Below is a small trained network, with its code and all its weights. Each question gives an input and a class and asks what happens when units are switched off, that is, made to give their printed mean instead of their output.

import numpy as np


def w(rows, s, z=0):
    codes = np.array(rows[::2]) - 128.0
    scale = np.full(codes.shape[1], s)
    scale[-1] = z or s
    return codes * scale


def norm(h):
    return h / np.sqrt((h * h).mean(-1, keepdims=True) + 1e-5)


def f(y):
    return np.maximum(y, 0)


def log_softmax(a):
    a = a - a.max(-1, keepdims=True)
    return a - np.log(np.exp(a).sum(-1, keepdims=True))


def net(x, mask):
    res = np.array(x, float).reshape(1, 3) / 4 @ E
    u = 0
    for l in range(4):
        y = f(norm(res) @ A[l][:, :-1].T + A[l][:, -1])
        res = res + np.where(mask[u : u + 7], y, B[l][:, -1]) @ B[l][:, :-1]
        u += 7
    return log_softmax(norm(res)[-1] @ U[:, :-1].T + U[:, -1])


A, B = {}, {}
E = w([
[97,168,99,82,176,78],'x0',
[210,80,140,152,219,161],'x1',
[162,253,141,96,152,219],'x2',
],0.0024)
A[0] = w([
[73,159,197,79,83,165,83],'L0N0',
[45,39,92,135,48,63,108],'L0N1',
[18,137,141,78,29,101,5],'L0N2',
[141,238,159,127,115,203,84],'L0N3',
[105,183,58,63,197,26,16],'L0N4',
[128,80,79,186,71,214,26],'L0N5',
[159,60,145,101,2,232,29],'L0N6',
],0.0035,0.0027)
B[0] = w([
[184,120,60,163,148,154,166],'L0N0',
[140,67,144,57,93,195,253],'L0N1',
[106,143,15,210,199,149,190],'L0N2',
[126,76,130,99,90,243,214],'L0N3',
[75,138,254,184,170,167,183],'L0N4',
[138,82,220,150,149,126,149],'L0N5',
[11,191,241,201,229,77,174],'L0N6',
],0.0043,0.003)
A[1] = w([
[100,75,137,132,125,199,197],'L1N0',
[73,157,231,148,154,110,141],'L1N1',
[53,151,98,165,5,109,43],'L1N2',
[92,174,64,184,29,90,10],'L1N3',
[138,65,114,108,85,36,13],'L1N4',
[233,126,103,182,167,118,5],'L1N5',
[27,105,99,119,120,1,168],'L1N6',
],0.0053,0.0028)
B[1] = w([
[69,108,83,126,151,46,253],'L1N0',
[43,114,231,172,215,94,187],'L1N1',
[217,246,113,166,79,53,160],'L1N2',
[172,211,73,194,159,80,140],'L1N3',
[182,115,138,73,30,205,151],'L1N4',
[254,149,86,148,63,47,148],'L1N5',
[175,116,214,203,39,102,191],'L1N6',
],0.005,0.0051)
A[2] = w([
[207,106,122,2,10,128,121],'L2N0',
[222,156,81,172,130,74,94],'L2N1',
[135,157,127,54,112,210,97],'L2N2',
[167,139,179,119,163,149,89],'L2N3',
[114,54,93,184,88,143,8],'L2N4',
[78,80,38,88,148,126,68],'L2N5',
[190,129,93,175,95,78,86],'L2N6',
],0.0061,0.011)
B[2] = w([
[136,121,148,58,210,171,248],'L2N0',
[122,194,77,114,193,95,232],'L2N1',
[168,94,147,61,116,137,202],'L2N2',
[100,154,118,149,107,115,142],'L2N3',
[2,41,41,77,171,17,128],'L2N4',
[58,102,170,135,216,129,143],'L2N5',
[82,125,106,83,149,135,205],'L2N6',
],0.0088,0.0019)
A[3] = w([
[180,130,213,221,119,130,98],'L3N0',
[159,91,107,58,49,167,117],'L3N1',
[49,73,77,135,171,124,102],'L3N2',
[184,46,123,119,180,127,125],'L3N3',
[138,178,2,157,86,118,94],'L3N4',
[190,116,37,197,39,166,1],'L3N5',
[125,232,184,150,139,203,138],'L3N6',
],0.0072,0.0082)
B[3] = w([
[3,126,224,112,145,87,191],'L3N0',
[217,33,108,76,83,221,217],'L3N1',
[152,188,148,64,179,190,203],'L3N2',
[140,181,105,177,51,103,253],'L3N3',
[238,198,61,91,213,114,198],'L3N4',
[190,99,83,145,205,48,129],'L3N5',
[119,48,153,184,70,31,240],'L3N6',
],0.0071,0.0034)
U = w([
[67,63,217,196,117,37,160],'0',
[223,18,108,42,45,211,155],'1',
[222,228,18,149,182,53,146],'2',
[87,163,142,54,233,189,187],'3',
[64,163,23,219,74,240,8],'4',
[71,169,32,223,74,245,8],'5',
[51,167,8,227,65,251,8],'6',
],0.012)

Each question gives the input, the list of numbers given to net, and the class t.
The units are the neurons (one row each of A and B). Each row of codes is followed by its name. A weight is (code - 128) times the scale printed after its matrix; where a second scale follows, it is the last column's (A, B and U).
mask holds one flag per neuron, layer by layer. A switched-off neuron (its flag False) gives its mean, the last column of its row in B, instead of its output. The means were averaged over made-up inputs and are rounded, as every weight is.
A unit's drop is (log p(t) with every unit on - log p(t) with that unit switched off) / (log p(t) with every unit on - log p(t) with every unit switched off).
unit that matters most: the unit with the biggest drop
top k neurons: the k neurons with the biggest drops, biggest first
top k neurons in layer l: the k neurons of layer l with the biggest drops, biggest first
drop of u: that unit's drop, to one decimal
input [-5,-2,6], class 1: unit that matters most	L0N3
input [-5,1,5], class 0: top 2 neurons	L0N6, L0N1
input [2,5,4], class 2: top 3 neurons in layer 1	L1N5, L1N1, L1N4
input [-2,-2,-3], class 3: top 3 neurons	L0N1, L3N2, L1N0
input [-6,2,5], class 0: top 2 neurons	L0N6, L3N6
input [-2,-2,2], class 3: top 2 neurons	L0N3, L3N2
input [-2,2,-4], class 1: top 2 neurons	L1N4, L0N2
input [8,-1,6], class 0: top 2 neurons	L0N4, L3N6
input [2,7,-6], class 2: top 2 neurons in layer 0	L0N3, L0N1
input [4,4,3], class 0: top 2 neurons in layer 0	L0N1, L0N2
input [7,-6,6], class 0: top 2 neurons	L0N4, L0N1
input [0,-3,-4], class 1: top 2 neurons	L0N1, L0N3
input [7,4,6], class 0: top 2 neurons	L0N1, L3N6
input [-5,-8,-7], class 2: top neuron	L1N2
input [0,7,-7], class 1: top 2 neurons	L0N2, L1N4
input [-3,-3,2], class 3: top 4 neurons	L3N2, L0N3, L1N6, L0N0
input [0,-5,4], class 2: top 2 neurons in layer 0	L0N1, L0N2
input [-4,-7,7], class 1: top 2 neurons in layer 2	L2N2, L2N1
input [3,-3,1], class 3: top 2 neurons in layer 1	L1N6, L1N2
input [8,-7,3], class 0: top neuron in layer 0	L0N4
input [2,-6,-7], class 1: drop of L0N1	1.6
input [8,-7,1], class 0: drop of L0N4	5.2
input [8,5,6], class 0: drop of L3N6	0.6
